X =
[[151 152 128 151 152 151 151 150 103 103 104 151 151 128 103]
 [109 109 128 110 109 109 109 110 151 151 150 109 109 128 151]]
X[-2][-15] = 151
X[-1] = [109, 109, 128, 110, 109, 109, 109, 110, 151, 151, 150, 109, 109, 128, 151]
X[1][-7] = 151
X[-2] = [151, 152, 128, 151, 152, 151, 151, 150, 103, 103, 104, 151, 151, 128, 103]
X[-1][9] = 151
X[1][-15] = 109
X[1][11] = 109
X[0][-10] = 151
X[-2][3] = 151
X[-1][3] = 110

x =
[[138 112 123 136 131 121 129 126 131]
 [135 112 119 133 125 129 129 118 122]
 [132 112 121 127 122 134 129 115 122]
 [131 112 114 130 120 136 129 111 120]
 [141 112 126 137 137 113 130 131 129]
 [135 112 118 146 135 112 127 102 122]
 [137 112 123 124 125 131 130 131 125]
 [139 112 127 133 131 121 131 133 127]
 [136 112 121 130 127 127 129 123 125]
 [134 112 121 130 126 128 128 117 122]
 [138 112 123 139 133 114 128 120 124]]
Indices start at 0.
(0, 0): 138
(9, 2): 121
(0, 8): 131
(3, 2): 114
(10, 5): 114
(1, 3): 133
(5, 5): 112
(5, 4): 135
(4, 6): 130
(6, 6): 130
(4, 7): 131
(8, 6): 129
(6, 2): 123
(7, 3): 133
(10, 0): 138
(2, 7): 115
(2, 2): 121
(0, 7): 126
(2, 1): 112
(9, 3): 130
(8, 0): 136
(1, 5): 129
(1, 1): 112
(4, 5): 113
(4, 4): 137
(9, 4): 126
(8, 7): 123
(10, 2): 123
(0, 2): 123
(10, 4): 133
(3, 3): 130
(3, 4): 120
(8, 5): 127
(6, 8): 125
(0, 5): 121

arr =
[[144 122 114 120 143 140 128 130 144 111 124 140 122 142 120 117]
 [140 133 126 113 117 109 129 128 144 116 122 120 123 114 146 136]
 [135 140 139 107 140 136 104 106 131 152 106 148 143 139 114 132]]
arr[-3][0] = 144
arr[:, 8] = [144, 144, 131]
arr[-1][-11] = 136
arr[-3][-12] = 143
arr[2][-4] = 143
arr[-3][1] = 122
arr[-2][14] = 146
arr[0][-7] = 111
arr[-2][8] = 144
arr[:, 7] = [130, 128, 106]
arr[-3] = [144, 122, 114, 120, 143, 140, 128, 130, 144, 111, 124, 140, 122, 142, 120, 117]
arr[-2][-9] = 128
arr[-1][-10] = 104
arr[-2][-4] = 123
arr[0][-8] = 144
arr[-1] = [135, 140, 139, 107, 140, 136, 104, 106, 131, 152, 106, 148, 143, 139, 114, 132]
arr[-2][-6] = 122

m =
[[129 112 126 133]
 [105 131 137 135]
 [134 122 128 119]
 [111 123 122 144]
 [129 116 148 103]
 [134 130 128 119]
 [128 133 126 138]
 [122 118 147 108]
 [132 114 141 111]
 [135 137 135 108]
 [131 118 117 141]
 [119 128 133 126]
 [133 136 132 140]
 [114 118 128 134]
 [128 100 131 126]
 [126 105 144 109]]
Indices start at 0.
(0, 0) -> 129
(11, 1) -> 128
(4, 1) -> 116
(4, 0) -> 129
(0, 3) -> 133
(9, 1) -> 137
(1, 3) -> 135
(11, 3) -> 126
(10, 1) -> 118
(13, 1) -> 118
(1, 2) -> 137
(9, 2) -> 135
(5, 0) -> 134
(2, 2) -> 128
(11, 0) -> 119
(3, 0) -> 111
(10, 3) -> 141
(0, 1) -> 112
(8, 3) -> 111
(11, 2) -> 133
(8, 0) -> 132
(6, 0) -> 128

W =
[[143 140 129 111 124 146 146 132 145 105 127 123 132 139 143 120]
 [148 133 114 126 139 145 133 141 137 136 137 138 138 152 133 146]
 [122 147 118 125 119 128 113 140 154 139 139 122 153 138 123 128]
 [124 135 104 123 121 109 120 118 130 118 143 124 130 111 105 112]
 [121 115 146 133 102 127 122 139 127 141 110 134 153 127 127 120]
 [124 136 126 153 106 124 136 119 135 131 115 139 147 130 122 106]
 [119 133 117 136 126 149 109 150 126 123 119 106 125 143 133 114]
 [116 113 133 128 136 142 145 122 107 107 120 135 106 116 132 133]
 [129 137 121 103 120 129 129 132 131 101 148 135 125 115 142 142]
 [137 136 102 113 120 117 129 123 103 129 138 118 120 110 113 122]
 [139 113 112 126 115 131 115 120 123 135 115 155 145 129 129 109]]
Rows and columns are counted from 0.
(0, 0) = 143
(5, 0) = 124
(9, 12) = 120
(4, 9) = 141
(0, 7) = 132
(1, 9) = 136
(1, 10) = 137
(9, 13) = 110
(4, 13) = 127
(0, 6) = 146
(7, 5) = 142
(0, 10) = 127
(0, 2) = 129
(5, 11) = 139
(4, 10) = 110
(2, 11) = 122
(6, 13) = 143
(3, 10) = 143
(7, 7) = 122
(10, 8) = 123
(6, 15) = 114
(8, 0) = 129
(4, 5) = 127
(1, 12) = 138
(2, 0) = 122
(9, 1) = 136
(3, 2) = 104
(10, 3) = 126
(9, 9) = 129
(8, 10) = 148
(3, 6) = 120
(1, 8) = 137
(4, 1) = 115
(0, 5) = 146
(0, 15) = 120
(8, 4) = 120
(5, 14) = 122
